Below is a small trained network, with its code and all its weights. Each question gives an input and a target symbol and asks what happens when units are switched off, that is, made to give their printed mean instead of their output.

import numpy as np


def w(rows, s, z=0):
    codes = np.array(rows[::2]) - 128.0
    scale = np.full(codes.shape[1], s)
    scale[-1] = z or s
    return codes * scale


def norm(h):
    return h / np.sqrt((h * h).mean(-1, keepdims=True) + 1e-5)


def f(y):
    return y / 2 * (1 + np.tanh(0.7978845608 * (y + 0.044715 * y**3)))


def softmax(a):
    e = np.exp(a - a.max(-1, keepdims=True))
    return e / e.sum(-1, keepdims=True)


def log_softmax(a):
    a = a - a.max(-1, keepdims=True)
    return a - np.log(np.exp(a).sum(-1, keepdims=True))


def net(x, mask):
    ids = ['ΛΞΣαβγεζηθμφ'.index(c) for c in x.split()]
    T = len(ids)
    res = E[ids] + P[:T]
    q, k, v = (norm(res) @ M[0].T for M in (Q, K, V))
    z = softmax(np.where(np.tri(T) > 0, q @ k.T / 4**0.5, -1e9)) @ v
    res = res + np.where(mask[0], z, O[0][:, -1]) @ O[0][:, :-1]
    y = f(norm(res) @ A[0][:, :-1].T + A[0][:, -1])
    res = res + np.where(mask[1:9], y, B[0][:, -1]) @ B[0][:, :-1]
    return log_softmax(norm(res)[-1] @ U[:, :-1].T + U[:, -1])


Q, K, V, O, A, B = {}, {}, {}, {}, {}, {}
E = w([
[174,109,86,123,112],'Λ',
[142,136,119,133,74],'Ξ',
[174,133,87,129,141],'Σ',
[96,159,139,134,88],'α',
[171,142,91,130,137],'β',
[154,86,94,117,77],'γ',
[108,176,58,86,102],'ε',
[129,122,130,131,58],'ζ',
[123,103,122,123,52],'η',
[161,146,81,122,169],'θ',
[133,69,184,1,103],'μ',
[120,168,95,127,198],'φ',
],0.017)
P = w([
[110,107,83,210,90],'0',
[144,124,129,177,121],'1',
[123,147,121,128,99],'2',
[174,155,152,143,109],'3',
[122,164,131,87,96],'4',
[198,175,177,121,112],'5',
[129,183,136,52,111],'6',
[187,170,202,100,127],'7',
[173,207,138,3,92],'8',
],0.012)
Q[0] = w([
[249,150,165,108,135],'head 0',
[73,58,219,190,129],'head 0',
[133,184,193,188,124],'head 0',
[126,35,99,219,186],'head 0',
],0.012)
K[0] = w([
[87,149,157,19,133],'head 0',
[122,177,35,169,113],'head 0',
[103,70,102,52,129],'head 0',
[67,121,44,247,97],'head 0',
],0.013)
V[0] = w([
[156,2,37,49,157],'head 0',
[63,231,62,142,228],'head 0',
[219,140,45,169,172],'head 0',
[50,150,29,63,72],'head 0',
],0.0099)
O[0] = w([
[85,151,206,11,219,150],'head 0',
[122,80,89,94,28,2],'head 0',
[242,163,216,105,56,94],'head 0',
[149,132,84,19,214,230],'head 0',
],0.012,0.007)
A[0] = w([
[53,188,140,129,252,162],'neuron 0',
[165,200,132,178,145,42],'neuron 1',
[188,51,137,110,24,117],'neuron 2',
[157,215,217,106,82,5],'neuron 3',
[162,157,80,145,181,88],'neuron 4',
[122,131,36,128,105,222],'neuron 5',
[84,224,96,150,165,14],'neuron 6',
[137,134,54,54,126,45],'neuron 7',
],0.013,0.002)
B[0] = w([
[87,186,103,101,137,253],'neuron 0',
[197,148,144,73,126,154],'neuron 1',
[4,115,107,94,92,165],'neuron 2',
[118,104,185,232,161,158],'neuron 3',
[85,96,113,154,31,175],'neuron 4',
[168,77,170,196,181,167],'neuron 5',
[163,157,94,69,83,179],'neuron 6',
[162,66,176,116,146,173],'neuron 7',
],0.012,0.014)
U = w([
[193,159,232,185,212,45],'Λ',
[235,145,125,138,90,91],'Ξ',
[126,136,238,173,114,136],'Σ',
[110,70,44,255,200,252],'α',
[126,127,208,168,103,122],'β',
[108,193,174,108,227,174],'γ',
[180,14,139,45,181,146],'ε',
[206,183,28,120,63,56],'ζ',
[95,197,61,106,124,112],'η',
[98,112,205,117,65,104],'θ',
[101,136,116,142,145,72],'μ',
[39,55,105,84,36,84],'φ',
],0.0097,0.0043)

Each question gives the input, a string of symbols that net reads in full, and the target symbol t.
The units are the heads (4 rows each of Q, K, V and O) and the neurons (one row each of A and B). Each row of codes is followed by its name. A weight is (code - 128) times the scale printed after its matrix; where a second scale follows, it is the last column's (O, A, B and U).
mask holds one flag per unit, heads first, then neurons. A switched-off unit (its flag False) gives its mean, the last column of its rows in O or B, instead of its output. The means were averaged over made-up inputs and are rounded, as every weight is.
A unit's drop is (log p(t) with every unit on - log p(t) with that unit switched off) / (log p(t) with every unit on - log p(t) with every unit switched off).
The circuit of an input: a set's keep is (log p(t) with only the set's units on - log p(t) with every unit switched off) / (log p(t) with every unit on - log p(t) with every unit switched off). Starting from all 9 units, units are removed one at a time, each time the one whose removal leaves the highest keep (on an exact tie, the one counted first), for as long as the keep stays at least 0.8.
units of the circuit, in order: the units of the circuit, biggest drop first
most important unit: the unit with the biggest drop
top k neurons: the k neurons with the biggest drops, biggest first
drop when u is switched off: that unit's drop, to one decimal
input α ε γ α ε Λ ζ α, target ζ: units of the circuit, in order -> (head 0; neuron 6)
input α ε ζ α β, target α: units of the circuit, in order -> (head 0; neuron 5)
input α α φ ζ, target φ: units of the circuit, in order -> (head 0; neuron 2)
input ε θ φ θ φ ε, target φ: units of the circuit, in order -> (head 0; neuron 2)
input φ Σ ε β ζ ε θ, target ε: units of the circuit, in order -> (head 0; neuron 7)
input θ α ζ α ε η Σ ζ, target Σ: units of the circuit, in order -> (neuron 3; head 0)
input Ξ Σ γ α ζ, target α: units of the circuit, in order -> (head 0)
input Λ Λ Ξ, target Λ: units of the circuit, in order -> (head 0; neuron 3)
input α ε φ α ζ Λ, target ζ: units of the circuit, in order -> (neuron 4; head 0; neuron 1)
input ζ ζ γ, target ζ: units of the circuit, in order -> (head 0; neuron 4; neuron 1)
input ζ φ ζ η η Σ ε, target Σ: units of the circuit, in order -> (head 0; neuron 3)
input η ε Σ ε ε, target ε: top 2 neurons -> (neuron 7; neuron 0)
input α γ ε α φ φ ε Λ γ, target Λ: top 2 neurons -> (neuron 3; neuron 4)
input ε θ ε, target θ: top 2 neurons -> (neuron 2; neuron 3)
input α α ε φ, target ε: top 2 neurons -> (neuron 7; neuron 5)
input ζ ε φ γ, target φ: most important unit -> neuron 2
input Ξ α Λ ζ ζ ε, target ζ: top 2 neurons -> (neuron 4; neuron 6)
input ζ ε Σ, target ε: top 2 neurons -> (neuron 0; neuron 7)
input β γ ζ Σ θ ζ φ ε Ξ, target ε: drop when head 0 is switched off -> 0.7
input ζ θ γ θ η ζ φ ζ, target φ: most important unit -> head 0
input φ ε φ α Σ, target α: drop when head 0 is switched off -> 1.3
